Here is a tiny trained network, its code and every weight. The questions are about switching its units off for an input and a target symbol, where a switched-off unit gives its printed mean instead of its output.

import numpy as np


def w(rows, s, z=0):
    codes = np.array(rows[::2]) - 128.0
    scale = np.full(codes.shape[1], s)
    scale[-1] = z or s
    return codes * scale


def norm(h):
    return h / np.sqrt((h * h).mean(-1, keepdims=True) + 1e-5)


def f(y):
    return np.maximum(y, 0)


def softmax(a):
    e = np.exp(a - a.max(-1, keepdims=True))
    return e / e.sum(-1, keepdims=True)


def log_softmax(a):
    a = a - a.max(-1, keepdims=True)
    return a - np.log(np.exp(a).sum(-1, keepdims=True))


def net(x, mask):
    ids = ['ΓΩαβζλφ'.index(c) for c in x.split()]
    T = len(ids)
    res = E[ids] + P[:T]
    q, k, v = (norm(res) @ M[0].T for M in (Q, K, V))
    z = softmax(np.where(np.tri(T) > 0, q @ k.T / 3**0.5, -1e9)) @ v
    res = res + np.where(mask[0], z, O[0][:, -1]) @ O[0][:, :-1]
    y = f(norm(res) @ A[0][:, :-1].T + A[0][:, -1])
    res = res + np.where(mask[1:13], y, B[0][:, -1]) @ B[0][:, :-1]
    return log_softmax(norm(res)[-1] @ U[:, :-1].T + U[:, -1])


Q, K, V, O, A, B = {}, {}, {}, {}, {}, {}
E = w([
[158,251,152,133,165,105,160,105,168],'Γ',
[193,124,177,119,167,200,88,91,91],'Ω',
[184,148,95,197,165,86,111,179,236],'α',
[187,90,160,87,147,167,95,202,124],'β',
[122,137,80,140,73,201,149,135,84],'ζ',
[59,125,197,86,122,101,123,123,127],'λ',
[69,101,143,114,76,164,151,121,107],'φ',
],0.0029)
P = w([
[70,196,108,110,160,186,6,153,116],'0',
[113,173,123,95,82,147,12,126,138],'1',
[107,169,153,162,88,136,32,160,91],'2',
[75,167,135,134,211,195,95,153,137],'3',
[165,162,149,81,58,155,96,109,182],'4',
[132,144,191,184,102,128,100,169,56],'5',
[91,135,137,102,213,197,165,139,150],'6',
[180,120,161,79,41,125,136,99,164],'7',
[109,90,173,206,146,113,163,167,43],'8',
[114,79,109,67,202,178,231,101,168],'9',
[208,55,139,80,63,77,179,77,122],'10',
[140,44,142,172,167,81,216,125,53],'11',
[133,40,113,75,201,133,252,82,139],'12',
],0.0029)
Q[0] = w([
[29,191,40,154,130,85,169,107,191],'H0',
[120,166,90,139,10,49,103,92,163],'H0',
[82,109,119,202,119,79,104,151,66],'H0',
],0.011)
K[0] = w([
[161,221,126,120,107,151,10,126,139],'H0',
[104,183,147,171,161,165,82,167,111],'H0',
[104,150,97,84,176,184,109,114,173],'H0',
],0.012)
V[0] = w([
[145,151,75,97,126,87,124,254,147],'H0',
[79,51,177,66,121,102,129,178,139],'H0',
[129,63,62,134,87,189,121,154,102],'H0',
],0.0052)
O[0] = w([
[143,60,189,64,142,85,246,207,58,2],'H0',
[128,227,111,88,89,186,113,221,121,254],'H0',
[112,115,254,176,101,170,118,158,187,93],'H0',
],0.0048,0.00053)
A[0] = w([
[176,134,137,104,113,134,148,188,111,122],'N0',
[83,132,107,137,107,134,122,30,96,70],'N1',
[108,92,106,98,133,111,162,55,59,176],'N2',
[62,139,133,107,109,104,127,132,132,123],'N3',
[120,54,176,163,130,135,135,132,173,52],'N4',
[85,99,44,120,128,73,126,85,99,2],'N5',
[128,161,84,99,137,134,92,164,92,2],'N6',
[185,127,65,199,149,56,190,178,217,108],'N7',
[137,108,85,174,141,119,56,100,181,114],'N8',
[92,151,92,71,103,143,134,126,94,116],'N9',
[196,222,130,199,152,58,253,75,176,67],'N10',
[179,141,140,126,162,172,134,93,83,54],'N11',
],0.0063,0.0034)
B[0] = w([
[83,129,131,124,131,106,158,84,113,218],'N0',
[79,133,146,103,179,140,140,32,92,194],'N1',
[122,172,108,164,103,92,108,166,212,244],'N2',
[153,120,84,121,101,169,132,133,120,175],'N3',
[195,74,98,170,162,101,107,130,113,196],'N4',
[198,178,241,127,166,166,164,146,78,175],'N5',
[190,123,72,105,134,100,95,117,123,178],'N6',
[135,120,34,132,54,140,216,150,202,230],'N7',
[48,101,126,124,119,60,117,145,135,213],'N8',
[173,101,145,142,161,95,126,141,101,226],'N9',
[205,176,100,159,154,198,253,47,156,253],'N10',
[112,102,90,100,100,92,170,166,126,171],'N11',
],0.0067,0.0028)
U = w([
[178,250,209,169,204,93,161,71,124,6],'Γ',
[17,98,87,114,141,109,110,13,118,186],'Ω',
[95,120,72,168,83,22,148,232,217,94],'α',
[84,86,194,43,107,147,222,169,37,120],'β',
[206,2,184,193,167,152,101,107,135,140],'ζ',
[207,141,29,67,132,125,87,139,54,191],'λ',
[107,207,163,150,71,228,49,184,187,161],'φ',
],0.0056,0.0014)

Each question gives the input, a string of symbols that net reads in full, and the target symbol t.
The units are the heads (3 rows each of Q, K, V and O) and the neurons (one row each of A and B). Each row of codes is followed by its name. A weight is (code - 128) times the scale printed after its matrix; where a second scale follows, it is the last column's (O, A, B and U).
mask holds one flag per unit, heads first, then neurons. A switched-off unit (its flag False) gives its mean, the last column of its rows in O or B, instead of its output. The means were averaged over made-up inputs and are rounded, as every weight is.
A unit's drop is (log p(t) with every unit on - log p(t) with that unit switched off) / (log p(t) with every unit on - log p(t) with every unit switched off).
The circuit of an input: a set's keep is (log p(t) with only the set's units on - log p(t) with every unit switched off) / (log p(t) with every unit on - log p(t) with every unit switched off). Starting from the 12 units with the biggest drops (on a tie, the unit counted first), units are removed one at a time, each time the one whose removal leaves the highest keep (on an exact tie, the one counted first), for as long as the keep stays at least 0.8.
units of the circuit, in order: the units of the circuit, biggest drop first
unit that matters most: the unit with the biggest drop
k most important neurons: the k neurons with the biggest drops, biggest first
drop when u is switched off: that unit's drop, to one decimal
input φ Ω ζ λ α λ λ α ζ, target λ: units of the circuit, in order => [H0 N6]
input ζ ζ φ Ω, target φ: units of the circuit, in order => [H0 N10]
input Γ Ω λ β Ω β Γ Γ Ω φ, target Γ: 2 most important neurons => [N5 N2]
input Ω λ φ φ Γ ζ α φ Γ ζ φ, target Γ: units of the circuit, in order => [H0 N5 N1 N2]
input λ Ω λ β λ ζ α Γ φ, target α: unit that matters most => N2
input λ φ β λ Γ Ω Ω β φ λ, target β: 3 most important neurons => [N10 N2 N7]
input β ζ φ λ Ω α λ, target Ω: units of the circuit, in order => [H0 N1 N10]
input λ Γ φ λ β λ β, target λ: units of the circuit, in order => [H0 N6]
input φ α φ λ, target α: units of the circuit, in order => [H0 N2 N10]
input ζ φ Γ Ω ζ, target Γ: units of the circuit, in order => [H0 N5 N2 N1]
input Γ Γ β φ ζ Γ Ω Ω, target Ω: units of the circuit, in order => [H0 N8 N1]
input λ β λ ζ β ζ ζ α Ω Ω β α ζ, target β: units of the circuit, in order => [H0 N10 N7]
input Γ Ω λ λ Ω φ Ω ζ, target φ: 2 most important neurons => [N10 N7]
input Ω Ω φ, target Ω: units of the circuit, in order => [H0 N1]
input β Ω Ω φ λ, target Ω: units of the circuit, in order => [H0 N1 N8]
input ζ α ζ λ Ω φ ζ β λ φ Γ α λ, target Γ: 4 most important neurons => [N5 N2 N1 N7]
input λ β Ω Ω α λ φ Ω λ, target φ: units of the circuit, in order => [H0]
input ζ Γ α Ω, target α: 3 most important neurons => [N2 N11 N10]
input Ω α β λ φ β λ Γ Ω ζ, target Γ: 4 most important neurons => [N5 N2 N1 N7]
input α α α λ β ζ φ, target β: most important neuron => [N10]
input λ φ λ ζ α β α Ω, target β: drop when N10 is switched off => 0.1
input λ φ ζ λ ζ Γ φ Γ φ λ, target Γ: drop when H0 is switched off => 2.0
input α φ φ φ, target φ: drop when H0 is switched off => 0.9
input β φ Ω λ, target φ: drop when N10 is switched off => 0.1
